Below are the code and all the weights of a small trained network. Each question names an input and a class and asks about switching units off, where a switched-off unit gives its printed mean instead of its output.

import numpy as np


def w(rows, s, z=0):
    codes = np.array(rows[::2]) - 128.0
    scale = np.full(codes.shape[1], s)
    scale[-1] = z or s
    return codes * scale


def f(y):
    return np.maximum(y, 0)


def log_softmax(a):
    a = a - a.max(-1, keepdims=True)
    return a - np.log(np.exp(a).sum(-1, keepdims=True))


def net(x, mask):
    res = np.array(x, float).reshape(1, 7) / 4 @ E
    y = f(res @ A[0][:, :-1].T + A[0][:, -1])
    res = res + np.where(mask, y, B[0][:, -1]) @ B[0][:, :-1]
    return log_softmax(res[-1] @ U[:, :-1].T + U[:, -1])


A, B = {}, {}
E = w([
[128,127,129,126,126,127,127],'x0',
[77,211,197,107,55,123,139],'x1',
[143,163,101,29,142,118,20],'x2',
[74,137,163,229,174,198,67],'x3',
[192,194,111,255,104,67,81],'x4',
[37,128,50,160,140,75,120],'x5',
[130,126,130,128,130,126,131],'x6',
],0.0089)
A[0] = w([
[45,157,101,179,135,193,108,124],'neuron 0',
[101,153,180,134,90,118,102,18],'neuron 1',
[150,106,100,109,66,65,180,59],'neuron 2',
[170,130,147,131,102,164,148,56],'neuron 3',
[192,197,95,230,51,94,75,77],'neuron 4',
[154,30,55,137,151,161,119,140],'neuron 5',
[81,202,149,131,136,132,168,69],'neuron 6',
[216,116,204,142,102,154,93,3],'neuron 7',
[28,210,217,71,61,85,110,103],'neuron 8',
[109,122,177,200,144,173,195,131],'neuron 9',
[85,144,153,139,50,132,155,73],'neuron 10',
[97,150,154,131,147,166,47,123],'neuron 11',
[66,122,46,111,113,44,160,122],'neuron 12',
[106,99,154,191,120,116,251,180],'neuron 13',
[114,143,136,209,166,231,128,58],'neuron 14',
[53,87,174,71,152,159,155,104],'neuron 15',
[214,84,214,110,111,201,130,32],'neuron 16',
[104,115,180,156,155,176,101,52],'neuron 17',
[29,167,61,165,169,116,131,15],'neuron 18',
[191,171,79,152,147,133,139,147],'neuron 19',
],0.011,0.0047)
B[0] = w([
[184,154,126,115,92,185,163,198],'neuron 0',
[119,114,177,146,167,143,170,155],'neuron 1',
[225,152,42,65,152,141,188,172],'neuron 2',
[136,123,107,155,104,170,121,149],'neuron 3',
[37,118,98,78,147,116,184,255],'neuron 4',
[128,111,195,179,178,89,113,199],'neuron 5',
[152,102,170,159,159,159,129,161],'neuron 6',
[103,113,122,172,55,220,121,179],'neuron 7',
[148,89,136,176,204,144,104,225],'neuron 8',
[134,163,135,93,148,107,96,206],'neuron 9',
[163,63,165,135,189,131,111,169],'neuron 10',
[172,187,139,97,137,129,143,186],'neuron 11',
[153,134,77,182,95,254,93,199],'neuron 12',
[104,173,129,91,143,125,32,222],'neuron 13',
[169,122,89,83,152,139,161,202],'neuron 14',
[52,138,82,56,101,95,186,193],'neuron 15',
[114,120,117,185,68,196,101,190],'neuron 16',
[166,135,71,88,114,130,229,168],'neuron 17',
[154,105,144,180,54,174,132,184],'neuron 18',
[81,99,204,57,160,148,142,179],'neuron 19',
],0.0094,0.013)
U = w([
[226,151,98,125,116,121,194,58],'0',
[100,80,112,194,42,179,112,83],'1',
[10,79,125,121,121,108,184,78],'2',
[150,28,174,178,203,114,123,94],'3',
[126,128,127,133,119,131,111,254],'4',
[122,188,124,103,130,108,21,170],'5',
[121,114,127,142,121,131,127,231],'6',
[143,140,174,157,60,6,95,60],'7',
],0.013,0.0081)

Each question gives the input, the list of numbers given to net, and the class t.
The units are the neurons (one row each of A and B). Each row of codes is followed by its name. A weight is (code - 128) times the scale printed after its matrix; where a second scale follows, it is the last column's (A, B and U).
mask holds one flag per neuron, in row order. A switched-off neuron (its flag False) gives its mean, the last column of its row in B, instead of its output. The means were averaged over made-up inputs and are rounded, as every weight is.
A unit's drop is (log p(t) with every unit on - log p(t) with that unit switched off) / (log p(t) with every unit on - log p(t) with every unit switched off).
The circuit of an input: a set's keep is (log p(t) with only the set's units on - log p(t) with every unit switched off) / (log p(t) with every unit on - log p(t) with every unit switched off). Starting from the 12 units with the biggest drops (on a tie, the unit counted first), units are removed one at a time, each time the one whose removal leaves the highest keep (on an exact tie, the one counted first), for as long as the keep stays at least 0.8.
units of the circuit, in order: the units of the circuit, biggest drop first
unit that matters most: the unit with the biggest drop
top k neurons: the k neurons with the biggest drops, biggest first
drop when u is switched off: that unit's drop, to one decimal
input [-1,8,-4,-1,-5,-5,8], class 3: top 4 neurons	[neuron 8; neuron 10; neuron 4; neuron 6]
input [-5,8,8,1,7,-7,-7], class 3: top 2 neurons	[neuron 8; neuron 1]
input [-5,6,-3,-3,-5,-4,-2], class 3: units of the circuit, in order	[neuron 8]
input [-4,2,-7,-1,-5,-6,3], class 5: top 2 neurons	[neuron 13; neuron 9]
input [-4,1,8,8,2,8,7], class 0: units of the circuit, in order	[neuron 11; neuron 0; neuron 13]
input [-3,-1,0,3,-3,5,-1], class 1: top 3 neurons	[neuron 18; neuron 4; neuron 2]
input [8,-7,-8,2,3,-1,-7], class 5: units of the circuit, in order	[neuron 13; neuron 9]
input [1,8,-5,-6,6,-3,7], class 3: units of the circuit, in order	[neuron 10; neuron 8]
input [2,-7,-5,8,4,3,7], class 0: units of the circuit, in order	[neuron 14; neuron 0]
input [5,3,5,6,-7,-2,5], class 2: top 3 neurons	[neuron 15; neuron 2; neuron 12]
input [-1,6,0,5,-6,7,6], class 1: top 3 neurons	[neuron 18; neuron 4; neuron 0]
input [4,2,-6,-3,-4,-1,-5], class 5: top 2 neurons	[neuron 13; neuron 4]
input [-3,4,6,6,1,-5,5], class 0: units of the circuit, in order	[neuron 17; neuron 13]
input [1,8,-8,-4,-6,8,-2], class 1: unit that matters most	neuron 12
input [-7,8,-5,-6,1,1,1], class 3: units of the circuit, in order	[neuron 8; neuron 10]
input [-2,2,-5,0,1,6,5], class 1: top 3 neurons	[neuron 18; neuron 12; neuron 11]
input [4,6,-2,-5,-3,-7,0], class 1: top 2 neurons	[neuron 16; neuron 7]
input [-5,5,-6,3,6,5,1], class 2: top 2 neurons	[neuron 4; neuron 11]
input [6,-7,-4,-5,5,-3,-1], class 3: top 4 neurons	[neuron 5; neuron 15; neuron 19; neuron 0]
input [4,6,-7,-4,-1,-6,6], class 5: units of the circuit, in order	[neuron 13]
input [-6,2,-5,-6,7,1,-4], class 2: top 4 neurons	[neuron 4; neuron 19; neuron 0; neuron 11]
input [6,-6,5,4,-4,7,6], class 1: top 2 neurons	[neuron 18; neuron 12]
input [5,1,1,5,-5,-2,-3], class 0: top 2 neurons	[neuron 4; neuron 17]
input [3,-8,2,-7,0,2,6], class 3: top 2 neurons	[neuron 5; neuron 0]
input [-8,2,-5,1,-6,5,1], class 6: units of the circuit, in order	[neuron 13; neuron 12]
input [3,7,-7,-6,3,-1,2], class 3: drop when neuron 0 is switched off	0.1
input [-7,8,0,-6,6,-8,5], class 1: unit that matters most	neuron 7
input [1,-8,-1,6,8,-4,5], class 2: drop when neuron 4 is switched off	0.7
input [8,2,-8,-4,-5,0,4], class 5: drop when neuron 13 is switched off	0.6
input [-4,1,6,4,7,1,-2], class 2: drop when neuron 5 is switched off	0.0
